Below is a small trained network, with its code and all its weights. Each question gives an input and a class and asks what happens when units are switched off, that is, made to give their printed mean instead of their output.

import numpy as np


def w(rows, s, z=0):
    codes = np.array(rows[::2]) - 128.0
    scale = np.full(codes.shape[1], s)
    scale[-1] = z or s
    return codes * scale


def f(y):
    return np.maximum(y, 0)


def log_softmax(a):
    a = a - a.max(-1, keepdims=True)
    return a - np.log(np.exp(a).sum(-1, keepdims=True))


def net(x, mask):
    res = np.array(x, float).reshape(1, 7) / 4 @ E
    y = f(res @ A[0][:, :-1].T + A[0][:, -1])
    res = res + np.where(mask, y, B[0][:, -1]) @ B[0][:, :-1]
    return log_softmax(res[-1] @ U[:, :-1].T + U[:, -1])


A, B = {}, {}
E = w([
[131,86,49,88,77,112,178,109,164,135],'x0',
[84,89,167,79,133,40,166,74,112,79],'x1',
[146,145,177,159,69,199,160,148,98,112],'x2',
[75,103,134,132,179,106,99,97,103,255],'x3',
[107,168,19,105,159,63,92,101,140,136],'x4',
[62,135,115,102,143,173,110,181,137,83],'x5',
[131,75,163,19,153,156,114,209,187,164],'x6',
],0.0089)
A[0] = w([
[118,139,75,123,143,164,84,185,164,126,132],'n0',
[111,142,126,129,80,131,147,84,155,94,111],'n1',
[128,182,73,127,139,160,150,168,191,123,105],'n2',
[154,113,94,192,177,180,85,183,122,97,169],'n3',
[115,84,128,163,41,117,254,91,122,131,254],'n4',
[131,115,63,135,164,79,96,51,107,195,198],'n5',
[175,69,149,157,63,133,194,72,109,144,102],'n6',
[99,119,174,83,98,173,135,145,139,146,184],'n7',
[87,204,132,121,138,79,166,95,70,63,170],'n8',
[115,88,160,105,143,195,151,206,107,89,176],'n9',
],0.0086,0.002)
B[0] = w([
[188,98,146,96,125,121,187,119,108,105,208],'n0',
[156,82,110,168,94,120,153,132,120,147,171],'n1',
[194,123,125,101,116,73,126,123,120,109,193],'n2',
[155,162,171,148,140,114,126,135,92,144,218],'n3',
[187,143,101,132,150,162,183,170,92,165,235],'n4',
[19,130,123,106,153,178,170,189,182,153,254],'n5',
[113,177,174,156,175,159,178,111,42,110,206],'n6',
[44,123,146,126,172,147,143,162,130,175,199],'n7',
[141,102,70,117,122,106,58,110,195,87,217],'n8',
[86,110,163,61,146,254,151,186,91,167,232],'n9',
],0.0095,0.0081)
U = w([
[59,137,115,143,101,67,25,101,213,68,8],'0',
[190,99,10,118,88,21,138,85,145,56,210],'1',
[232,187,174,170,141,121,157,108,6,122,50],'2',
[1,118,113,103,178,193,184,208,123,239,231],'3',
],0.0065,0.0015)

Each question gives the input, the list of numbers given to net, and the class t.
The units are the neurons (one row each of A and B). Each row of codes is followed by its name. A weight is (code - 128) times the scale printed after its matrix; where a second scale follows, it is the last column's (A, B and U).
mask holds one flag per neuron, in row order. A switched-off neuron (its flag False) gives its mean, the last column of its row in B, instead of its output. The means were averaged over made-up inputs and are rounded, as every weight is.
A unit's drop is (log p(t) with every unit on - log p(t) with that unit switched off) / (log p(t) with every unit on - log p(t) with every unit switched off).
The circuit of an input: a set's keep is (log p(t) with only the set's units on - log p(t) with every unit switched off) / (log p(t) with every unit on - log p(t) with every unit switched off). Starting from all 10 units, units are removed one at a time, each time the one whose removal leaves the highest keep (on an exact tie, the one counted first), for as long as the keep stays at least 0.8.
circuit, biggest first: the units of the circuit, biggest drop first
most important unit: the unit with the biggest drop
top k neurons: the k neurons with the biggest drops, biggest first
drop when u is switched off: that unit's drop, to one decimal
input [1,6,8,-3,3,5,-5], class 1: circuit, biggest first -> (n8)
input [-6,6,-2,-7,8,-2,-3], class 0: top 3 neurons -> (n4; n0; n2)
input [8,2,6,1,-4,5,-4], class 2: top 4 neurons -> (n5; n6; n4; n1)
input [-7,4,-2,-1,-5,7,-5], class 0: circuit, biggest first -> (n8; n4)
input [-4,-8,-2,-6,6,6,6], class 2: top 4 neurons -> (n2; n0; n5; n3)
input [7,-8,4,-1,4,-4,7], class 1: circuit, biggest first -> (n2; n5)
input [-6,-6,1,-4,-3,8,-2], class 2: top 2 neurons -> (n5; n3)
input [6,1,8,-3,4,6,-3], class 1: circuit, biggest first -> (n8; n5)
input [2,8,-5,-5,8,-4,3], class 0: top 2 neurons -> (n5; n0)
input [-7,-4,2,-4,8,2,-5], class 0: top 3 neurons -> (n8; n4; n6)
input [-2,-1,4,-4,5,8,1], class 2: top 2 neurons -> (n5; n2)
input [-8,5,-6,-8,5,2,5], class 1: top 3 neurons -> (n5; n7; n0)
input [-7,-5,2,-3,-3,7,-2], class 2: top 2 neurons -> (n5; n3)
input [7,6,-4,-7,-3,-5,-2], class 2: top neuron -> (n6)
input [6,7,8,2,-5,-2,-2], class 2: top 2 neurons -> (n5; n6)
input [3,8,-3,-3,1,1,4], class 0: top 2 neurons -> (n0; n2)
input [3,-6,-3,-7,6,-5,5], class 1: drop when n8 is switched off -> 0.0
input [6,-8,-3,-8,2,8,-3], class 1: drop when n2 is switched off -> 0.2
input [7,4,8,-2,7,3,3], class 1: drop when n5 is switched off -> 0.3
input [8,-7,4,-5,2,-8,4], class 2: most important unit -> n6
